Below is a small trained network, with its code and all its weights. Each question gives an input and a target symbol and asks what happens when units are switched off, that is, made to give their printed mean instead of their output.

import numpy as np


def w(rows, s, z=0):
    codes = np.array(rows[::2]) - 128.0
    scale = np.full(codes.shape[1], s)
    scale[-1] = z or s
    return codes * scale


def f(y):
    return y / 2 * (1 + np.tanh(0.7978845608 * (y + 0.044715 * y**3)))


def softmax(a):
    e = np.exp(a - a.max(-1, keepdims=True))
    return e / e.sum(-1, keepdims=True)


def log_softmax(a):
    a = a - a.max(-1, keepdims=True)
    return a - np.log(np.exp(a).sum(-1, keepdims=True))


def net(x, mask):
    ids = ['αγεζθλμπσψ'.index(c) for c in x.split()]
    T = len(ids)
    res = E[ids] + P[:T]
    r = res
    for j in range(3):
        rows = slice(2 * j, 2 * j + 2)
        q, k, v = (r @ M[0][rows].T for M in (Q, K, V))
        z = softmax(np.where(np.tri(T) > 0, q @ k.T / 2**0.5, -1e9)) @ v
        o = O[0][rows]
        res = res + np.where(mask[j], z, o[:, -1]) @ o[:, :-1]
    y = f(res @ A[0][:, :-1].T + A[0][:, -1])
    res = res + np.where(mask[3:7], y, B[0][:, -1]) @ B[0][:, :-1]
    return log_softmax(res[-1] @ U[:, :-1].T + U[:, -1])


Q, K, V, O, A, B = {}, {}, {}, {}, {}, {}
E = w([
[196,144,1,155],'α',
[106,24,167,11],'γ',
[214,63,187,132],'ε',
[93,103,152,136],'ζ',
[123,152,162,168],'θ',
[63,200,120,160],'λ',
[202,168,143,155],'μ',
[136,96,70,109],'π',
[101,75,227,84],'σ',
[170,75,70,77],'ψ',
],0.013)
P = w([
[101,136,123,123],'0',
[74,99,123,137],'1',
[88,141,83,122],'2',
[109,109,56,127],'3',
[108,124,95,118],'4',
[111,99,91,161],'5',
[92,26,164,178],'6',
[90,107,3,140],'7',
],0.0054)
Q[0] = w([
[158,65,200,46],'h0',
[9,171,119,116],'h0',
[127,104,185,135],'h1',
[160,135,211,209],'h1',
[169,119,133,184],'h2',
[77,113,94,141],'h2',
],0.011)
K[0] = w([
[6,121,181,213],'h0',
[165,58,231,124],'h0',
[93,155,90,142],'h1',
[128,89,113,122],'h1',
[136,140,192,74],'h2',
[141,168,108,103],'h2',
],0.012)
V[0] = w([
[144,252,101,125],'h0',
[120,180,83,128],'h0',
[49,103,113,76],'h1',
[164,153,29,159],'h1',
[218,166,165,174],'h2',
[55,195,158,150],'h2',
],0.012)
O[0] = w([
[91,141,107,145,195],'h0',
[99,178,95,121,213],'h0',
[80,8,122,96,98],'h1',
[62,199,64,28,255],'h1',
[179,200,174,182,133],'h2',
[41,116,148,181,73],'h2',
],0.011,0.0049)
A[0] = w([
[84,65,142,97,1],'n0',
[187,75,76,223,107],'n1',
[158,73,63,213,63],'n2',
[148,184,32,253,98],'n3',
],0.0073,0.0061)
B[0] = w([
[130,170,82,154,125],'n0',
[85,80,204,58,140],'n1',
[78,116,200,2,131],'n2',
[119,113,239,115,254],'n3',
],0.0092,0.0075)
U = w([
[100,183,148,56,182],'α',
[136,61,128,62,2],'γ',
[254,132,167,119,72],'ε',
[109,90,120,171,216],'ζ',
[106,138,158,218,172],'θ',
[19,131,123,195,166],'λ',
[154,189,186,185,188],'μ',
[134,101,72,124,59],'π',
[119,88,193,111,100],'σ',
[211,95,63,114,68],'ψ',
],0.0073,0.0061)

Each question gives the input, a string of symbols that net reads in full, and the target symbol t.
The units are the heads (2 rows each of Q, K, V and O) and the neurons (one row each of A and B). Each row of codes is followed by its name. A weight is (code - 128) times the scale printed after its matrix; where a second scale follows, it is the last column's (O, A, B and U).
mask holds one flag per unit, heads first, then neurons. A switched-off unit (its flag False) gives its mean, the last column of its rows in O or B, instead of its output. The means were averaged over made-up inputs and are rounded, as every weight is.
A unit's drop is (log p(t) with every unit on - log p(t) with that unit switched off) / (log p(t) with every unit on - log p(t) with every unit switched off).
The circuit of an input: a set's keep is (log p(t) with only the set's units on - log p(t) with every unit switched off) / (log p(t) with every unit on - log p(t) with every unit switched off). Starting from all 7 units, units are removed one at a time, each time the one whose removal leaves the highest keep (on an exact tie, the one counted first), for as long as the keep stays at least 0.8.
units of the circuit, in order: the units of the circuit, biggest drop first
most important unit: the unit with the biggest drop
top k neurons: the k neurons with the biggest drops, biggest first
which heads matter: for each layer, one digit per head in row order, 1 if its drop is at least 0.15 and else 0, layers parted by /
drop when u is switched off: that unit's drop, to one decimal
input σ σ σ, target σ: which heads matter : 110
input ψ μ ε, target ε: units of the circuit, in order : h2; h1
input α α α λ α μ, target α: which heads matter : 010
input α ζ ε α γ ψ, target ψ: units of the circuit, in order : n3; h2
input λ λ θ, target λ: most important unit : h2
input ε μ μ, target μ: units of the circuit, in order : h1; h2
input γ γ α α, target γ: which heads matter : 011
input σ θ α, target σ: which heads matter : 010
input γ γ λ σ μ θ θ, target σ: top 2 neurons : n1; n2
input ε α ψ, target ψ: drop when n2 is switched off : 0.1
input μ μ α α α, target μ: drop when n3 is switched off : 0.3
input α α α, target α: drop when h1 is switched off : 0.7
